[[-18   0  -3  -8  21  20 -12  -4  17  -9  14  20]
 [ -8  30  27  25  28  22  36  45  20   3 -11  55]
 [ -4 -39 -42 -33 -24  16 -10 -27  -4 -28   2 -13]
 [ -4 -21  -8 -16 -19 -41 -14 -20 -31   0 -40 -49]
 [ 12  28  20  29  -7 -10  17  17 -12  19   2   5]
 [-39  -4  -3  -3   7  -1   5  14 -14 -21 -38  21]
 [ 20  -3  16  -9  41  19   2   5  50   9  15  13]
 [-12   3 -18   6 -43  -5  17   5 -41 -12 -22   1]]
->
[[ -8  30  27  25  28  22  36  45  20   3 -11  55]
 [ -4 -21  -8 -16 -19 -41 -14 -20 -31   0 -40 -49]
 [-39  -4  -3  -3   7  -1   5  14 -14 -21 -38  21]
 [-12   3 -18   6 -43  -5  17   5 -41 -12 -22   1]]

[[ 28  61]
 [ -4  35]
 [-16  13]
 [ -8  53]
 [  4  32]]
->
[[-4 35]
 [-8 53]]

[[ 27  -5 -24  -5  11   4  -6 -24]
 [ 12 -18  14 -19  -1 -39 -19 -30]
 [ -8  22 -13  22  56   2  21   1]
 [-14  30   6  30  -8   4  28  26]
 [-10 -15  17 -16 -25   0 -16   4]
 [ 16  29   5  30   8 -10  29 -22]
 [ 17 -18 -25 -17   3 -17 -18   7]
 [-26  10  32   9  12  -6   9  -6]
 [  5  15  20  16 -10 -10  16 -15]
 [-15  13 -14  14  27  24  14  26]
 [ 11  17  -8  17  -6  30  17 -14]
 [-12  -7  24  -8 -17 -11  -8  -4]]
->
[[ 12 -18  14 -19  -1 -39 -19 -30]
 [-14  30   6  30  -8   4  28  26]
 [ 16  29   5  30   8 -10  29 -22]
 [-26  10  32   9  12  -6   9  -6]
 [-15  13 -14  14  27  24  14  26]
 [-12  -7  24  -8 -17 -11  -8  -4]]

[[  1 -28 -31  57  13  29]
 [  7 -49 -58  18  16   7]
 [-20  51  35  -1   3  -4]
 [ -6  37  52 -17 -21  -6]
 [ -6 -35 -25  48  10  19]
 [  8 -14 -53  17  31   9]
 [  4  -4  50  -1 -48  14]]
->
[[  7 -49 -58  18  16   7]
 [ -6  37  52 -17 -21  -6]
 [  8 -14 -53  17  31   9]]

[[ -6 -21  -5 -11 -71 -43   0 -20  12]
 [  2  22  25  11 -15 -12  20  14  76]
 [ -6 -53   0 -20  16 -49   9   9 -53]]
->
[[  2  22  25  11 -15 -12  20  14  76]]

[[-16  11   6 -77  44 -34  34  17  -3 -24 -38  13  -5]
 [-10  -7 -32 -42  -3 -30  12  -1  -4  18  21 -28  -3]
 [  9   5 -13  42 -30  36  -2 -24  -1  25 -29  19   5]
 [ 27   2  24  31 -24  20 -27 -16  16  18   6  -7  18]
 [-33 -37  -1 -25   5 -28   5  19 -37 -43  37  -3  -8]]
->
[[-10  -7 -32 -42  -3 -30  12  -1  -4  18  21 -28  -3]
 [ 27   2  24  31 -24  20 -27 -16  16  18   6  -7  18]]

[[  5  38  12 -11  35 -38 -66  19  20  15  25]
 [ 37   0  39 -20   4 -14  48  11 -11   1  -7]
 [ 33  23 -12  15 -37  22  71  -8  -3   1 -25]
 [ -8 -22 -24 -15 -20 -16 -15  30 -20  12  10]
 [-27   4 -40  15  23  30  -2 -26  14  11 -20]]
->
[[ 37   0  39 -20   4 -14  48  11 -11   1  -7]
 [ -8 -22 -24 -15 -20 -16 -15  30 -20  12  10]]

[[ 18  25  26  -5  20  18   3  13   4  12]
 [ -1  41  17 -13   9  25  18  -3  -7   8]
 [-21 -29   9  16  -2  64   0  35  23 -28]
 [  5 -16 -16   5   0   9  20  16  15 -20]
 [ 17   3  -3  42   7 -15  24   6  24  31]
 [ -4  44   4 -21   4  25  34  -7  -9  -4]
 [ 11 -59 -62  13  -7  32  71  49  47 -75]]
->
[[ -1  41  17 -13   9  25  18  -3  -7   8]
 [  5 -16 -16   5   0   9  20  16  15 -20]
 [ -4  44   4 -21   4  25  34  -7  -9  -4]]
